Below are the code and all the weights of a small trained network. Each question names an input and a class and asks about switching units off, where a switched-off unit gives its printed mean instead of its output.

import numpy as np


def w(rows, s, z=0):
    codes = np.array(rows[::2]) - 128.0
    scale = np.full(codes.shape[1], s)
    scale[-1] = z or s
    return codes * scale


def norm(h):
    return h / np.sqrt((h * h).mean(-1, keepdims=True) + 1e-5)


def f(y):
    return np.maximum(y, 0)


def log_softmax(a):
    a = a - a.max(-1, keepdims=True)
    return a - np.log(np.exp(a).sum(-1, keepdims=True))


def net(x, mask):
    res = np.array(x, float).reshape(1, 3) / 4 @ E
    u = 0
    for l in range(2):
        y = f(norm(res) @ A[l][:, :-1].T + A[l][:, -1])
        res = res + np.where(mask[u : u + 9], y, B[l][:, -1]) @ B[l][:, :-1]
        u += 9
    return log_softmax(norm(res)[-1] @ U[:, :-1].T + U[:, -1])


A, B = {}, {}
E = w([
[254,65,67,176,72,207,140],'x0',
[113,77,145,239,49,139,108],'x1',
[99,16,173,132,107,198,110],'x2',
],0.0066)
A[0] = w([
[149,79,108,191,97,155,126,50],'0.n1',
[27,171,139,152,141,59,136,58],'0.n2',
[172,23,96,255,56,158,106,47],'0.n3',
[137,33,136,216,57,173,135,151],'0.n4',
[163,42,129,40,158,193,121,68],'0.n5',
[161,103,148,188,102,160,143,95],'0.n6',
[124,66,155,168,106,151,120,69],'0.n7',
[38,83,153,25,173,112,124,40],'0.n8',
[47,66,170,180,108,118,110,3],'0.n9',
],0.0089,0.0029)
B[0] = w([
[71,102,160,218,135,162,102,186],'0.n1',
[126,203,143,68,51,21,79,195],'0.n2',
[95,12,219,250,61,187,79,254],'0.n3',
[154,56,159,174,70,229,130,247],'0.n4',
[230,147,36,13,54,99,154,196],'0.n5',
[104,92,177,192,127,147,178,181],'0.n6',
[147,73,192,163,87,138,94,179],'0.n7',
[56,47,130,183,210,220,160,204],'0.n8',
[79,116,130,12,172,147,141,181],'0.n9',
],0.011,0.0096)
A[1] = w([
[100,95,97,151,29,140,144,194],'1.n1',
[93,129,122,181,133,72,115,50],'1.n2',
[41,121,148,130,118,100,120,51],'1.n3',
[111,154,129,171,85,98,96,146],'1.n4',
[139,223,107,254,80,45,125,119],'1.n5',
[123,77,179,207,137,168,111,79],'1.n6',
[121,96,140,115,127,102,87,4],'1.n7',
[60,134,187,163,174,140,88,17],'1.n8',
[165,60,137,133,160,199,135,20],'1.n9',
],0.014,0.0021)
B[1] = w([
[69,162,162,147,207,111,122,217],'1.n1',
[146,82,98,158,92,151,106,144],'1.n2',
[117,157,152,65,143,128,113,186],'1.n3',
[213,108,108,109,134,169,152,161],'1.n4',
[250,130,53,121,47,83,121,169],'1.n5',
[120,122,165,164,47,102,66,250],'1.n6',
[144,154,133,130,160,123,130,141],'1.n7',
[128,187,193,97,122,112,122,195],'1.n8',
[109,127,59,191,190,126,180,217],'1.n9',
],0.016,0.012)
U = w([
[121,88,30,149,217,170,186,6],'0',
[235,169,43,99,88,62,108,205],'1',
[53,176,199,66,166,106,89,122],'2',
[106,63,163,255,98,163,87,231],'3',
],0.011,0.0024)

Each question gives the input, the list of numbers given to net, and the class t.
The units are the neurons (one row each of A and B). Each row of codes is followed by its name. A weight is (code - 128) times the scale printed after its matrix; where a second scale follows, it is the last column's (A, B and U).
mask holds one flag per neuron, layer by layer. A switched-off neuron (its flag False) gives its mean, the last column of its row in B, instead of its output. The means were averaged over made-up inputs and are rounded, as every weight is.
A unit's drop is (log p(t) with every unit on - log p(t) with that unit switched off) / (log p(t) with every unit on - log p(t) with every unit switched off).
The circuit of an input: a set's keep is (log p(t) with only the set's units on - log p(t) with every unit switched off) / (log p(t) with every unit on - log p(t) with every unit switched off). Starting from the 12 units with the biggest drops (on a tie, the unit counted first), units are removed one at a time, each time the one whose removal leaves the highest keep (on an exact tie, the one counted first), for as long as the keep stays at least 0.8.
units of the circuit, in order: the units of the circuit, biggest drop first
most important unit: the unit with the biggest drop
k most important neurons: the k neurons with the biggest drops, biggest first
top k neurons in layer l: the k neurons of layer l with the biggest drops, biggest first
drop of u: that unit's drop, to one decimal
input [-7,5,-3], class 1: units of the circuit, in order => 0.n2; 1.n5
input [-4,5,-1], class 2: most important neuron => 0.n9
input [-1,-6,1], class 0: 2 most important neurons => 0.n3; 0.n8
input [8,-6,-2], class 0: top 3 neurons in layer 1 => 1.n6; 1.n5; 1.n8
input [1,-8,0], class 0: 2 most important neurons => 0.n2; 0.n8
input [-8,8,-2], class 2: 3 most important neurons => 0.n9; 1.n3; 0.n5
input [-4,-4,-5], class 1: top 3 neurons in layer 0 => 0.n2; 0.n9; 0.n4
input [-3,6,-3], class 1: 3 most important neurons => 0.n2; 0.n8; 1.n5
input [-1,-7,-3], class 2: 2 most important neurons => 0.n4; 0.n5
input [-4,-7,-6], class 2: 2 most important neurons => 0.n8; 0.n5
input [5,-5,1], class 0: 2 most important neurons => 1.n6; 0.n2
input [-1,-1,3], class 0: 2 most important neurons => 0.n3; 0.n5
input [0,-2,-2], class 1: 2 most important neurons => 0.n4; 0.n8
input [1,-5,-2], class 0: most important unit => 1.n6
input [-4,-7,7], class 0: top 3 neurons in layer 0 => 0.n8; 0.n3; 0.n5
input [1,-6,0], class 0: top 2 neurons in layer 0 => 0.n2; 0.n8
input [-3,-6,-4], class 2: top 2 neurons in layer 0 => 0.n8; 0.n5
input [-2,-1,-1], class 2: drop of 0.n8 => 1.3
input [5,-7,6], class 0: drop of 1.n1 => 0.1
input [-7,8,-1], class 2: most important unit => 0.n9
